Below is a small trained network, with its code and all its weights. Each question gives an input and a class and asks what happens when units are switched off, that is, made to give their printed mean instead of their output.

import numpy as np


def w(rows, s, z=0):
    codes = np.array(rows[::2]) - 128.0
    scale = np.full(codes.shape[1], s)
    scale[-1] = z or s
    return codes * scale


def norm(h):
    return h / np.sqrt((h * h).mean(-1, keepdims=True) + 1e-5)


def f(y):
    return y / 2 * (1 + np.tanh(0.7978845608 * (y + 0.044715 * y**3)))


def log_softmax(a):
    a = a - a.max(-1, keepdims=True)
    return a - np.log(np.exp(a).sum(-1, keepdims=True))


def net(x, mask):
    res = np.array(x, float).reshape(1, 2) / 4 @ E
    u = 0
    for l in range(3):
        y = f(norm(res) @ A[l][:, :-1].T + A[l][:, -1])
        res = res + np.where(mask[u : u + 3], y, B[l][:, -1]) @ B[l][:, :-1]
        u += 3
    return log_softmax(norm(res)[-1] @ U[:, :-1].T + U[:, -1])


A, B = {}, {}
E = w([
[201,161,51,141,22],'x0',
[122,229,199,254,179],'x1',
],0.006)
A[0] = w([
[49,148,156,84,232,6],'L0N0',
[118,254,50,11,35,5],'L0N1',
[163,92,137,92,172,204],'L0N2',
],0.0056,0.0024)
B[0] = w([
[161,145,100,201,85,232],'L0N0',
[99,153,193,200,67,250],'L0N1',
[135,115,252,114,173,202],'L0N2',
],0.012,0.0019)
A[1] = w([
[54,254,131,74,43,193],'L1N0',
[187,156,180,185,164,138],'L1N1',
[166,77,202,119,74,4],'L1N2',
],0.0082,0.0023)
B[1] = w([
[125,38,87,222,187,218],'L1N0',
[96,142,129,1,80,253],'L1N1',
[42,7,160,8,171,163],'L1N2',
],0.0099,0.0049)
A[2] = w([
[158,29,143,36,164,44],'L2N0',
[170,137,107,216,194,83],'L2N1',
[118,80,200,116,9,253],'L2N2',
],0.011,0.0051)
B[2] = w([
[112,68,95,69,15,206],'L2N0',
[106,125,2,49,30,151],'L2N1',
[138,201,174,217,211,254],'L2N2',
],0.0087,0.0091)
U = w([
[93,46,169,54,89,187],'0',
[215,115,98,88,198,8],'1',
[139,86,105,253,172,154],'2',
[117,216,200,114,206,188],'3',
[232,108,107,91,187,19],'4',
[140,151,10,127,67,129],'5',
[172,123,88,85,181,2],'6',
],0.015,0.0086)

Each question gives the input, the list of numbers given to net, and the class t.
The units are the neurons (one row each of A and B). Each row of codes is followed by its name. A weight is (code - 128) times the scale printed after its matrix; where a second scale follows, it is the last column's (A, B and U).
mask holds one flag per neuron, layer by layer. A switched-off neuron (its flag False) gives its mean, the last column of its row in B, instead of its output. The means were averaged over made-up inputs and are rounded, as every weight is.
A unit's drop is (log p(t) with every unit on - log p(t) with that unit switched off) / (log p(t) with every unit on - log p(t) with every unit switched off).
most important unit: the unit with the biggest drop
k most important neurons: the k neurons with the biggest drops, biggest first
drop when u is switched off: that unit's drop, to one decimal
input [5,-3], class 2: most important unit : L1N0
input [6,0], class 2: 2 most important neurons : L0N1, L1N0
input [5,8], class 5: 2 most important neurons : L0N2, L2N2
input [3,-4], class 2: 2 most important neurons : L0N1, L1N1
input [6,5], class 5: 2 most important neurons : L0N2, L2N1
input [8,2], class 2: 2 most important neurons : L0N1, L2N0
input [2,3], class 5: 4 most important neurons : L0N2, L1N2, L2N2, L1N0
input [4,5], class 5: 2 most important neurons : L0N2, L1N0
input [4,-5], class 2: 3 most important neurons : L0N1, L1N1, L2N2
input [7,7], class 5: 2 most important neurons : L0N2, L2N1
input [4,6], class 5: 3 most important neurons : L0N2, L2N2, L1N0
input [8,-3], class 2: drop when L1N0 is switched off : 0.1
input [4,-4], class 2: drop when L0N0 is switched off : 0.0
input [8,-6], class 2: drop when L0N1 is switched off : 0.1
input [3,4], class 5: drop when L0N2 is switched off : 2.4
